Rows, each with the grade of its hidden value:
In the rows, 128 means zero.
[142  47 119 117 154 135 152  90 115 143 133 167 116 111 175 136 153  91
 154 113 125  24  58 154 157 159 111 119 153 132 131 126 172 126 121  97
 141  96 123 104 139  79  93 151 146 102 133  52 137 104  86 139 128 136
 133 120 151 101 111 129 126 121 183 141 150 120 136 128 135 234 134 121
 186 101 130 143 111] => q656
[ 82 161 167 117 109 112 128 121 139 121 130 182 139 134 133 112  90 158
 118 115 157 122 132 120  95 126 116  66 112 145 113 113 108 125 117  88
 138  74 111 129 133 162 100 109 145 113 128 218 138 158 159 143 118 126
 127 130  67 117 148 142 128 108  84 108 144 145 114 134 110  38  79 140
  94  80 168 139 162] => q713
[197 129  99 110 133 117 111 131  84  96  88 253 117 137 136 126  90 105
 120 119  92 115 164 162  77 124 158 110 116 121 113 122 151 125 137  72
 105 126 123 144 120 134 154 116 113 104 130 117 126 124 168 119 138 170
 173 122 110 130 131 128 132 152 111 131 141 116 120 139  84 136 128 108
  63  86 125 135 201] => q713
[139 147 117 154 133  98 142 125 111 106 139 183 146 157 114 119 143 149
  93 131 125 207 195 120  60 102 130  91 104 134 157  72  74 125 128 141
 111 109 147 146 126 135 125  98 138 107 111 151 107 146 126 117 139 119
 135 130 100 123 116 139 146 127 122 119 138 124 119 130 120  69 135 150
  91 146 138  85 148] => q713
[142  90  94 131 102 110 147 128 132 155 136 230 155 164  95  97 138 117
 100 133 121 123 152 119 121 123 123 153 120 131  74 111 131 117 151 110
 103  70 150 150 129 128 116 107 129 144 133 158 124 148 174 129 111 122
 114 136 100 140 135 130 143 106 133  94 117 121 125 123 144 127  94 132
  95 124 128 141 193] => q713
[124  58 153  94 121 125 143 125  68 118  94 255 137 119 130 109 130 137
 113  96  84 172 165 112 153 155 107  61 150 138 100 151 173 135 131 126
 123 157 131 131 131 134 164 136 147 126 118 142 129 102 113 116 114 160
 149 125 130  99 135 133 140  82 110 139 137 130 118 142 193  85 173 134
 136  66 147 113 147] => q656
[134 111 172 134 135 130 140 124 111 119 134 189 145 121 180 107 106 103
 115 128  96  68 167 140  44 110 122 166 115 114 114 107  48 110 117 152
 178 144 161 152 134 206  73 124 118 141 129  93 133 129  18 126 130 121
 132 119 138 138 128 155 112 130 141 126 135 128 137 118 155  81 103 122
 142 166 113 121 122] => q656
[154 142 145 158 118 114 126 111 110 151  83 158 118 119 147 155 156  67
 148 126 134 119  53 119 136 178 119 123 145 110 108 105 108 130 123 117
 122 150 106 156 130 134 138 120 165 122 101 120 116 106  70 126 123 114
 139 123 104 116 148 120  93 121 142 135 121 134 119 157 149  96 118 154
 116  81 146 169 206] => q656
[149 195  87 151 126 105 148  92 134 110  99  56 135  97 130 135 105 149
 135 124  74  97 124 133 110  90 152 129 102 108  60 141 153 116 134  58
 181  94 102 142 122 175  84 132 122 127 194 106 110 166 192 116 142 142
 158 126  84 125 133 143 114 145  83  92 144 124 109 129 110 129 120  85
 171 219 136 109 153] => q713
[106 103 128 146 145 129 123 159 158 143 140 142 108 135 170 129 149  67
 101 132  33  69 134 124 130 154 125 100 106  93 228 139 127 126 126  93
 148 158 123 156 135 126 149 137  98  52 142 112 107 107  94 129 114 123
 109 122 133 114 142 155 125 106 159 133 148 136 118 126 112  42  90 129
 184  89 182 131 110] => q656
[117 111  59 132 137 124 139 132 169  84 172 178 100 145 108 114 116  96
 120 110  59  75 152 121 137  96 158 114 124 134 221 184 141 125 124 105
 151  27 162 114 136 150 129 139 144 125 128 165 125 164  93 160 118 134
 143 123 106 124 132 121 138 131 115 106 152 114 106 131 126  35 109 114
 147 186 102 141 121] => q713
[107 119 109 124 117 127 135  87 143 118 139 106 128 144 105 125 131 159
 129 130 116 159 117 205 121 120 108 153 159 113 196 172 146 130 124 159
 116 225 123 142 135 157 171 139 177 120  95 157 116 129 176 136 127 129
 113 134 134 138 131 129 119 138 127 108 127 122 107 147 126 255 134 155
 151 128 155 112  76] => q137
[102 133 147 133 132 122 129 130  83  69 152 171 135 120 165 116 135 148
 156 157 170 209 139 147  99 148 115 105 122 140 153 143 156 129 136 147
 146 122 109 140 134 149 125 118 129 118 138 164  94 141 138 143  89 110
 155 109 129 142 129 115 122 145 105 134 139 130 108 151 158   1 121 128
 156 129 133  81 161] => q656
[181 165 142 134 114 118 145 145  98  98 112 252 132 157 129 153 137 131
 123 135 143 176 169 140 120 137 107 122  93 131 145 189  58 130 148 116
 112  92 126 120 109 141 142 116 119 115 120 140 114 121 145 129 129 112
 130 116 155 149 130 156 121 119  77 112 124 123 128 125  98 118 111 154
 129 104 120  93 170] => q656
[221  84 152 145 116 113 120  86  93 110 101 122 110 111 156 136 127 189
 122 128 101 119 164 142 135 117 156 122 112 120 161 196  65 113 103  67
 173 183 126  93 140 170 134 123 119 146 130 143 109 132 204 123 108 113
 126 134 129 118 136 108 144  99 134 146 151 131 130 141 152  79 118 126
 139 121 165  62 164] => q656
[129 142 102 154 147 124 101 126 109 125 135  61 136 151 150 148 173 116
 109 167 190 146 117 102 157 121 123 103  97 134 158 125 118 138 125  99
  90 215 115 153 140  91  90 127 175 117 158 136 136 117  87 108 155 139
 127 129 160 107 124 126 143 126  99 124 142 105 109 160 134   1  96 138
  86 118 206 115 148] => q656
[111 103 127 101 159 113 124  86 149 125 144 164 160 119 151 160 117 154
  98 136 141  82 191 138 128 102 109 143 138 127 121 139 164 132 134  72
 121 226 118 130 117  87 110 127 126 126 154 136 144 137 148 122 144 135
 104 125 165 129 127 133 127 127  85 111  83 120 130 143 135 185 153 102
 129 163 121  95 102] => q137
[143 112 154  91  97 116 130 145 153 102 130 127 126 168 137 135 132 112
 142 105 118 226 117 128 114 137 137 122 104 141  61  73  90 142 136 215
 142  55 155 123 119 120  88 138 126 137 101 150 106 124  76  74 104 107
 135 130 128 132 116 112 148 123 169 134 116 118 129 128 119 117  32 145
 101 116  75 148 144] => q656
[205 144 103 113 132 114 123 165  97 126 150 248 167 134 135 149 133  88
 125 121 110 139  81  99 111 119 153 153 154 131 218 151  98 121 133  90
 116  52 102 147 124 152  77 128 125 107 147 144 144 115 121 118 116 156
 150 122 123 129 120 144 127 104  78 126 121 118 140 122 134 179  77 126
 192 159 160 117 137] => q656
[156 111 158 113 140 123 126 154 193 146  98 128 128 139 126  89 130  74
 130 131 106 154 105 163 152 185 128 128 137 103 113 110 177 130 128 132
 168  14 140 122 122  99  84 135 131  98 145  56 104 117 104 118 106 130
 132 136 148 123 137 109 127 132 130 134 113 122 136 112 119 132 108 148
 159  61 140 143 140] => q656
[127 155 141 143 141 128 111 142 116 112 144 129 124 136 113 135 143 114
 116 133  87  46 117 104 126 115  80 106 110 120 117 133 101 125 127 171
  98 136 131 151 115 153 132 121 140 128 132 119 118 119 129 110 138 128
 131 134 142 142 124 106 128 113 125 120 183 128 126 131 112  79 141 125
 143 181 131 120 158] => q137
[154 167 131 130 126 122 130 130 114 171 166 255 138 127 149 144 132 162
  93 151 182  63 188 141  63 125 120 117 109 135  66  91 119 131 129 144
 147  75 130 129 123 185 163 122 140  92  86 139 104 130 145 148 137 160
 137 127 139 131 123 143 133 137 134 120 126 115 122 109 103 180 132 123
  62 134 177 155 178] => q713
[101 157 108 147  99 119 124 134 180 136 133 136 157 129 132 109 147 130
 116 115 129 105  79 111 120 149 132  96 133 142 144 137 121 128 145 100
 131  79 109 144 139 159 116 127 121 150 135 133 131 164 138 141 116 125
 139 132 134 128 125 122 142 150 135 118 141 128 106 144  84  78 161  97
  83 128 104 159 202] => q713
[122 165 133  90 153 125 145 119  80 102 117  65 125 105 121 131 150 129
 111  88 135 100 146 147  87 137 134  85 146 124 147 129 134 126 124 165
 129  80 117 140 124 199 126 143 136  91  77 162 102 141 175 109 116 126
 124 122 127 122 136 150 149 119 169 128 137 122 111 130 144  76 126 177
 140 125 112 126 156] => q656
[ 83 141 136 127 128 111 136 169  86 157 110  88 116 130 119 150 135 170
 149 127 122 126  89  92 106  95 125 134 129 139 116 210 147 134 139 125
  90  76 122  97 127  85  75 104 141 125 147 118 118 163 109 116 131 132
 139 135 113 125 128 130 158 165 153 106 139 130 118 128 121 210 147 135
 105 116 108 100 104] => q713
[118 112  97 117 127 122 134 124  78 162 149 233 140 151 130 120 101 147
  95 154  88 128 120 156 107  89  98 143 106 127 153 135 174 121 149  57
 151 203 110 165 125 158 138 140 161 170  93 103 130 119 176 109 123 120
 130 129 132 122 129 107 122 144  95 126 129 134 115 115 133 182 108 136
 155 132 120  57  68] => q137
[ 79 167 105  93 120 129 134 100  86 144 133 174 132 144 123 115 111 149
 113 114 146 121 107 123  90 134 115 145 118 135  97 110 206 141 134 111
 145 136 136 130 138 186 115 131 121 178 157 170 142 146 110 109 156 114
 132 130 103 135 117  88 157 124  86  99 141 128 115 124 123 254 125  96
 106 208 130 106  87] => q713
[109 151 118 119 131 118 120 105  73 109  87 205 119 122 149 113 127 167
 115 130  82  88 134  72 106 126  90  73 137 136 142 140 133 116 136 100
 107 253 121 111 119 131 108 124 141 136 147 150 120 142 209 135 110 132
 147 128 106 130 119 134 124 152  88 106 124 132 113 107 101  37  86 137
  40 164 151 117 221] => q713
[ 78 116 128 146 107 123 139 131  96 104 101 187 128 156 124  99 146 155
 131 161 149  55  88 102 137 137 116  68 116 140 139 116 143 136 134 152
 141  45 120 147 107 177 147 141 135 117 110 114  96 114 141 151 127 105
 128 122 140 130 144 133 105 125 128 174 169 125 128 120 158  16  82 181
 103 106 116 110 148] => q656
[ 87 107 148 122 102 112 131 134 115 144 103 181 117 100 121 131 117 104
  95 147 137  82 122 148 141 131  97 104 103 127 105 100  81 119 134 121
 123  40 121 107 130 222 184 123 146 170  68 133 156 130 133 137 110 120
 116 128 138 144 131 117 125 132  88 126 172 122 125 135 139 105 166 122
  70 174 128 139 119] => q137
[ 49 151 129  83 124 106 123 113  55 106 100  94 138 136 131  73 122 125
  91 124  93 106 145  99 120 125 110  95 144 138 104 145  66 131 140 159
 146  95 113 117 112 141 111 116 183 115 121 121 113 149 109 122 117 148
 113 129 137 118 128 152 117  92 104 132 137 118 128 123 176  43  86 156
 115 113  81 128 138] => q656
[115  90 135 169 134 126 133 167 171 111 106  70 152 136 127 103  96  94
 133 117 145 208 121 131  87 128 144 109 123 134  90  95 167 124 121 159
 121  38 119 131 129 159 129 126 110 123 122 113 111 140 124 108 146 104
 137 138 117 140 151 126 147 124 113 117  85 122 137 113  94  18 140 133
 112 181  98 126 111] => q713
[ 94 151 125 136 105 128 125 119 162 124 142 173 156 113 147 134  94 168
 113  96 128 177 121  97 157 147 119 127  88 146 162  90 159 130 130 212
 134 155 136 110 129 130 132 149 112 158 148  84 100 146 107 124 118 139
 138 120 161 117 126 109 123 178 111 152  90 112 140 132  92  64  60 118
  98 125 114 150  93] => q713
[ 78 149 124 135 125 117 130 130 141 148 133 235 142 134 137 145 123 171
 123 103  93 113 145  96 125  97 152  73 104 138 131 168 135 123 145 126
 102 134 152 138 134 167  93 118 130 112 161 165  66 154 182 122 124 132
 141 129 103 148 129 131 116 129 115 125 132 134 128 133  99 134 132 114
 142 115 109 143 156] => q713
[100 146 120 151 145 117 123 118  54 145 132 107 123 121 156 117 136 136
 135 104 136 131 120 135 138 148 111  98 131 128 124 142 133 129 136 154
 127  58 130 126 124 108 145 124 157 120  99 125 145 135 127 119 146 116
 111 128 150 157 127 106 106 117 186 120 170 126 131  94  85 205 119 133
 154 109 115 115 131] => q137
[131 153 138 133 131 123 134 113 119 102 144 153 122 150 140 124 111 124
  81 112 147 153 223 124 120 107 128 150 112 138 159 133 123 126 118 123
 115 127 134  83 126 161 107 124 122 171 143 149 144 149 143 153 144 108
 121 134  94 132 126 109 123 170 128 107 128 118 109 117 100 115 172 111
 142 168 116 136  61] => q713
[ 24 158 118 107 101  76 127 116  59 131 116 119 158 181 139 102 127 192
  86 197 138 166 230  96   8 121 113 127  67 144  49 156  18 144 146  93
 183  84 142 156  98 173 158 123 112  33  74 204  56 185 220  86  75 130
 173 118  86 150 150 154 105 108 125 102 109 126 117 151 161   1  61 194
  41  58 137 161 255] => q656
[ 65 107 146 109 117 119 121 147 134  97 118 255 158 128 160 129 137 167
 117 132  47  80 130 127  65 126 139 148 141 116 146 128  92 145 112 142
 122  85 127 157 134 111 157 151 122 142 138 137 125 146 106 141 132 148
  90 129 144 111 119 124 122 145 111  87 119 118 134 131 106 185 107 137
 132  86 159 104  97] => q137
[185 184  95 111 129 129 138  84 128 134 129  89  94 105 125 125 119 135
 132 132  97 135 162 128 136 105 127 113  95 127 101  88 178 109 118  96
 184 102 136 136 130 121  75 107 105 120 132 190 134 133 174 147 148 140
 147 136  77 128 126 135 127 153 100 111 157 130 111 141 155 172 190 128
  80 162 149 128 123] => q713
[ 89 214  66 121 125  96  98  98  56 151 107 177 143 163 126  73 151 175
  86 165 106 111 255 123  21  90  78 126  81 130  97 135  36 118 142 114
 158 170 141 131 121 163 141  99 174  80 136 161  86 177 230 138 136 165
 137 131  76 133 136 157 158  95  67  95 124 111 120 153 126  16  88 142
  25 136  96 109 255] => q713
[ 97 154 128 149 142 119 151 155 120 142 130  74 152 164 170 125 147 185
 131 142 106 116 128  99 103 150 134 148  84 138  93 134  67 124 147 144
 134  52 144 127 116 163 160 117 168 157 110 175 110 151 121 119 116 141
 108 124 132 124 118 162 130 146  86 117 137 117 135 122 156  42 135 119
  88 144 157 173 120] => q656
[ 87 121 127 134 123 128 128 138 129 129 133 192 135 106 126 123 106 106
 108 131 104 100 182 153 166 155 140 103 127 121 116 120 113 117 126 174
 133 139 107 112 120 159  99 114 144  76 104  94 151 130 157 112 106 118
 128 111 122 133 128 128 104 121 101 149 134 153 149 141 101 177 131 136
 147 135 161 146 165] => q656
[115  71 159 115 116 131 127 154 172 138 143  99 140 113  81 116 131 126
 122  99 139 168  92 143 194 121 151 147 145 128 141 118  91 128 129 200
 119 245 131 129 132  41 118 136 124 203 112 128 124 122 117  93 131 134
  80 136 142 127 140 125 122  98 143 146  91 129 139 122 176 250 116 138
 146 153 137 181   1] => q656
[144 160 119 134 109 137 133 125 150 159 107 147 135 114 145 105 122  85
 108 153 118   1 121 150 120 106 118 112 138 129  75  78 169 146 138  81
 116 183 125 123 126 105  95 141 107 115 140 104 140 144 132 127 147 136
 119 130 115 109 125 123 155 151 132 109  68 124 135 159 117  96 173 110
 154 142  74  89  97] => q137
[ 54 115 133 130 131 116 131 134 115 164  97 216 145 140 163 103 123 154
  92 140 115 198 134 117 149 119 120 122 120 150 138 149  20 130 143 159
 100 130 146  98 127 151 146 117 134 125  57 123 113 149 150 111 110 115
 130 133 117 130 137 135 141 150 185 124 171 143 121 136 110 253 111 177
  75 122 119 120 139] => q713
[ 56 130 128 144  94 106 144 128 158 122 136 212 124 126 134 109 116 138
 123 128 141 138 108 131 100 148 131 163 135 115 181 129 146 141 132  44
 115 114 113 127 137 102 134 122  99 132 170 172 113 113 178 138 149 111
 122 122 143 157 138 131 115 133  81 123 133 131 128 137 147 198 123 125
 175 163 135 112 138] => q713
[101 147 126 143 123 124 142 115 108 121 104  73 166 128 145  73  52 166
 121 129  72 181 109  83 105 120 116 100 136 116 139 132  41 144 143  92
  61 255 137 176 130  92 144 117 121 139 103 109 164 122 115 129 133 127
 161 135 141 149 142  99 138 113 169 124 159 149 157 119 152  68 161 145
 116  55 105 132 225] => q137
[143 116 112 102 137 147 129 121 115 144 127 161 116 120 110 119 148  89
 148 149 208  55 156 121 141 122 122 101 134 136 116 193 172 122 110 154
 142 122 119 114 135 126 128 151 133 118 157 101 141 110 155 137 132 150
  92 131 130 112 137 135 112 124 144 157 128 146 124 112 131 170 132 126
 190 105 160 172 140] => q656
